Below is a small trained network, with its code and all its weights. Each question gives an input and a target symbol and asks what happens when units are switched off, that is, made to give their printed mean instead of their output.

import numpy as np


def w(rows, s, z=0):
    codes = np.array(rows[::2]) - 128.0
    scale = np.full(codes.shape[1], s)
    scale[-1] = z or s
    return codes * scale


def f(y):
    return y / 2 * (1 + np.tanh(0.7978845608 * (y + 0.044715 * y**3)))


def softmax(a):
    e = np.exp(a - a.max(-1, keepdims=True))
    return e / e.sum(-1, keepdims=True)


def log_softmax(a):
    a = a - a.max(-1, keepdims=True)
    return a - np.log(np.exp(a).sum(-1, keepdims=True))


def net(x, mask):
    ids = ['αβγδελξφψ'.index(c) for c in x.split()]
    T = len(ids)
    res = E[ids] + P[:T]
    r = res
    for j in range(2):
        rows = slice(4 * j, 4 * j + 4)
        q, k, v = (r @ M[0][rows].T for M in (Q, K, V))
        z = softmax(np.where(np.tri(T) > 0, q @ k.T / 4**0.5, -1e9)) @ v
        o = O[0][rows]
        res = res + np.where(mask[j], z, o[:, -1]) @ o[:, :-1]
    y = f(res @ A[0][:, :-1].T + A[0][:, -1])
    res = res + np.where(mask[2:14], y, B[0][:, -1]) @ B[0][:, :-1]
    return log_softmax(res[-1] @ U[:, :-1].T + U[:, -1])


Q, K, V, O, A, B = {}, {}, {}, {}, {}, {}
E = w([
[212,5,71,148],'α',
[238,11,76,106],'β',
[7,118,209,7],'γ',
[111,96,49,49],'δ',
[91,74,106,90],'ε',
[44,76,115,107],'λ',
[75,91,128,250],'ξ',
[146,40,209,50],'φ',
[144,125,199,204],'ψ',
],0.014)
P = w([
[205,254,129,195],'0',
[149,107,173,161],'1',
[119,119,143,112],'2',
[129,74,153,121],'3',
[99,39,175,129],'4',
[149,99,137,124],'5',
],0.0099)
Q[0] = w([
[106,98,9,110],'H1',
[103,40,63,76],'H1',
[76,128,124,151],'H1',
[93,79,68,104],'H1',
[108,108,212,164],'H2',
[162,78,39,146],'H2',
[93,125,58,77],'H2',
[116,52,124,142],'H2',
],0.012)
K[0] = w([
[138,238,123,129],'H1',
[197,237,52,80],'H1',
[99,93,149,105],'H1',
[153,216,209,253],'H1',
[78,118,244,143],'H2',
[142,174,73,211],'H2',
[174,183,15,89],'H2',
[151,254,57,129],'H2',
],0.01)
V[0] = w([
[151,141,92,55],'H1',
[22,131,140,128],'H1',
[112,79,52,90],'H1',
[80,121,136,171],'H1',
[72,181,120,119],'H2',
[157,65,172,103],'H2',
[44,119,206,124],'H2',
[184,146,179,4],'H2',
],0.012)
O[0] = w([
[52,142,187,61,78],'H1',
[136,122,61,22,2],'H1',
[23,10,25,93,57],'H1',
[88,254,19,132,109],'H1',
[134,213,7,91,53],'H2',
[114,245,97,152,179],'H2',
[216,224,108,75,116],'H2',
[95,107,195,79,103],'H2',
],0.0065,0.0066)
A[0] = w([
[195,218,33,68,141],'N1',
[163,189,152,130,3],'N2',
[116,54,148,60,85],'N3',
[204,132,85,77,147],'N4',
[101,90,53,127,200],'N5',
[168,198,79,133,46],'N6',
[182,36,56,175,91],'N7',
[107,166,164,182,117],'N8',
[185,21,69,244,82],'N9',
[70,78,153,195,97],'N10',
[166,227,118,112,85],'N11',
[158,82,255,13,63],'N12',
],0.0081,0.0039)
B[0] = w([
[142,120,165,145,156],'N1',
[72,93,89,109,150],'N2',
[175,169,107,123,154],'N3',
[141,148,127,180,146],'N4',
[91,130,32,2,134],'N5',
[85,118,139,95,147],'N6',
[140,157,122,101,182],'N7',
[140,96,100,88,171],'N8',
[41,163,143,88,252],'N9',
[109,205,103,146,203],'N10',
[122,78,134,112,162],'N11',
[92,96,104,106,180],'N12',
],0.0082,0.014)
U = w([
[67,166,112,139,40],'α',
[69,91,135,150,80],'β',
[125,148,149,62,98],'γ',
[92,57,79,109,163],'δ',
[115,87,86,126,162],'ε',
[121,109,41,126,255],'λ',
[90,228,54,138,94],'ξ',
[140,1,169,115,82],'φ',
[168,187,180,161,182],'ψ',
],0.0093,0.0049)

Each question gives the input, a string of symbols that net reads in full, and the target symbol t.
The units are the heads (4 rows each of Q, K, V and O) and the neurons (one row each of A and B). Each row of codes is followed by its name. A weight is (code - 128) times the scale printed after its matrix; where a second scale follows, it is the last column's (O, A, B and U).
mask holds one flag per unit, heads first, then neurons. A switched-off unit (its flag False) gives its mean, the last column of its rows in O or B, instead of its output. The means were averaged over made-up inputs and are rounded, as every weight is.
A unit's drop is (log p(t) with every unit on - log p(t) with that unit switched off) / (log p(t) with every unit on - log p(t) with every unit switched off).
The circuit of an input: a set's keep is (log p(t) with only the set's units on - log p(t) with every unit switched off) / (log p(t) with every unit on - log p(t) with every unit switched off). Starting from the 12 units with the biggest drops (on a tie, the unit counted first), units are removed one at a time, each time the one whose removal leaves the highest keep (on an exact tie, the one counted first), for as long as the keep stays at least 0.8.
units of the circuit, in order: the units of the circuit, biggest drop first
most important unit: the unit with the biggest drop
top k neurons: the k neurons with the biggest drops, biggest first
drop when u is switched off: that unit's drop, to one decimal
input δ φ ε, target δ: units of the circuit, in order : (H1, H2)
input λ ψ ψ ψ λ ψ, target λ: most important unit : H1
input ξ λ δ α, target ξ: top 2 neurons : (N9, N7)
input φ φ β, target φ: units of the circuit, in order : (H1, H2)
input β ε β, target β: units of the circuit, in order : (H2, H1, N10)
input β λ α β, target β: units of the circuit, in order : (H2, N10, N9)
input β β α λ, target β: units of the circuit, in order : (H2, H1, N10)
input ψ γ ψ, target γ: units of the circuit, in order : (H2, H1, N11)
input λ ξ ξ λ, target λ: top 3 neurons : (N9, N5, N10)
input ξ φ ξ, target ξ: units of the circuit, in order : (H2, H1)
input ξ φ ψ λ ξ λ, target ξ: drop when N3 is switched off : -0.1
input γ λ λ, target γ: drop when N10 is switched off : 0.1
input ψ ψ α δ, target ψ: drop when H1 is switched off : 0.8
input γ β γ γ λ, target γ: most important unit : H2
